Below is a small trained network, with its code and all its weights. Each question gives an input and a class and asks what happens when units are switched off, that is, made to give their printed mean instead of their output.

import numpy as np


def w(rows, s, z=0):
    codes = np.array(rows[::2]) - 128.0
    scale = np.full(codes.shape[1], s)
    scale[-1] = z or s
    return codes * scale


def f(y):
    return np.maximum(y, 0)


def log_softmax(a):
    a = a - a.max(-1, keepdims=True)
    return a - np.log(np.exp(a).sum(-1, keepdims=True))


def net(x, mask):
    res = np.array(x, float).reshape(1, 8) / 4 @ E
    y = f(res @ A[0][:, :-1].T + A[0][:, -1])
    res = res + np.where(mask, y, B[0][:, -1]) @ B[0][:, :-1]
    return log_softmax(res[-1] @ U[:, :-1].T + U[:, -1])


A, B = {}, {}
E = w([
[62,15,192,248,162,25,183,61,69],'x0',
[163,237,240,239,86,181,253,226,64],'x1',
[163,155,146,155,108,111,81,110,130],'x2',
[107,132,153,105,108,97,147,146,180],'x3',
[110,128,101,116,146,128,158,136,120],'x4',
[8,126,24,243,76,170,62,213,172],'x5',
[147,144,119,122,99,88,126,156,97],'x6',
[114,130,95,115,141,122,156,137,109],'x7',
],0.0076)
A[0] = w([
[165,184,97,30,86,255,103,153,176,46],'n0',
[71,49,66,173,74,142,138,152,122,176],'n1',
[122,50,87,73,131,101,67,155,156,92],'n2',
[170,218,225,195,137,177,203,190,138,141],'n3',
[101,185,167,153,145,214,227,111,115,107],'n4',
[10,137,143,170,97,146,67,161,172,223],'n5',
[81,73,105,25,180,104,48,60,154,37],'n6',
[200,129,195,60,181,102,158,58,124,67],'n7',
[174,104,191,53,156,124,182,87,106,39],'n8',
[74,62,181,217,166,75,162,41,94,97],'n9',
[162,151,119,94,103,206,121,125,120,6],'n10',
],0.0083,0.0011)
B[0] = w([
[177,110,91,106,42,29,223,52,211,237],'n0',
[152,107,70,175,115,205,128,77,160,187],'n1',
[107,204,200,111,59,122,102,219,103,197],'n2',
[77,164,128,91,66,166,103,97,29,255],'n3',
[80,175,173,95,42,61,22,91,68,205],'n4',
[174,191,13,185,133,156,134,178,135,206],'n5',
[73,186,214,72,89,95,33,87,48,237],'n6',
[123,173,29,159,166,236,135,168,163,213],'n7',
[146,134,3,226,216,214,119,169,153,199],'n8',
[203,50,103,147,45,119,170,11,124,228],'n9',
[227,131,147,80,66,76,124,105,134,171],'n10',
],0.0071,0.013)
U = w([
[28,141,190,42,145,114,40,138,26,46],'0',
[225,21,119,84,118,18,253,66,171,91],'1',
[135,151,38,138,231,234,116,201,169,255],'2',
],0.0061,0.00087)

Each question gives the input, the list of numbers given to net, and the class t.
The units are the neurons (one row each of A and B). Each row of codes is followed by its name. A weight is (code - 128) times the scale printed after its matrix; where a second scale follows, it is the last column's (A, B and U).
mask holds one flag per neuron, in row order. A switched-off neuron (its flag False) gives its mean, the last column of its row in B, instead of its output. The means were averaged over made-up inputs and are rounded, as every weight is.
A unit's drop is (log p(t) with every unit on - log p(t) with that unit switched off) / (log p(t) with every unit on - log p(t) with every unit switched off).
The circuit of an input: a set's keep is (log p(t) with only the set's units on - log p(t) with every unit switched off) / (log p(t) with every unit on - log p(t) with every unit switched off). Starting from all 11 units, units are removed one at a time, each time the one whose removal leaves the highest keep (on an exact tie, the one counted first), for as long as the keep stays at least 0.8.
units of the circuit, in order: the units of the circuit, biggest drop first
most important unit: the unit with the biggest drop
k most important neurons: the k neurons with the biggest drops, biggest first
drop when u is switched off: that unit's drop, to one decimal
input [7,8,7,8,4,-1,0,8], class 0: most important unit -> n3
input [-1,8,-8,5,0,-4,-2,-7], class 0: 2 most important neurons -> (n4, n3)
input [-8,8,0,3,5,2,-7,6], class 0: 3 most important neurons -> (n3, n4, n9)
input [-3,-6,-3,-5,3,-8,-6,7], class 2: 2 most important neurons -> (n8, n7)
input [-5,-8,-6,1,4,5,-2,4], class 0: 2 most important neurons -> (n6, n2)
input [-3,-7,8,-7,2,7,-3,0], class 0: 4 most important neurons -> (n6, n2, n8, n7)
input [-7,-6,-6,-2,-7,-4,7,1], class 1: 3 most important neurons -> (n0, n3, n4)
input [2,-2,0,2,8,3,1,-4], class 2: units of the circuit, in order -> (n0, n4)
input [2,5,-8,1,4,-5,-5,4], class 0: 2 most important neurons -> (n4, n3)
input [-8,7,2,2,7,-3,-6,-2], class 1: 3 most important neurons -> (n0, n6, n10)
input [-5,-5,5,1,-1,-8,7,-7], class 2: 2 most important neurons -> (n7, n8)
input [-6,7,4,-7,-3,2,0,2], class 0: 3 most important neurons -> (n3, n4, n9)
input [4,2,6,-7,2,3,0,-1], class 1: 2 most important neurons -> (n9, n7)
input [-4,7,-8,3,6,6,-5,0], class 0: most important unit -> n4
input [-4,-8,-3,6,-4,8,-3,-1], class 0: 4 most important neurons -> (n6, n2, n8, n7)
input [0,0,-1,1,1,-1,4,-8], class 2: 2 most important neurons -> (n0, n6)
input [-7,-6,-6,3,0,-1,-4,8], class 1: 2 most important neurons -> (n0, n3)
input [-8,4,8,2,-3,4,4,-2], class 1: drop when n0 is switched off -> 0.6
input [-2,-3,3,8,-8,-8,-2,-3], class 2: drop when n7 is switched off -> 0.1
input [-5,4,-2,6,-5,3,4,6], class 1: drop when n0 is switched off -> 0.9
input [-4,-5,-3,-1,3,3,-4,7], class 0: most important unit -> n6
input [-5,3,0,2,4,-2,1,-5], class 1: drop when n0 is switched off -> 1.0
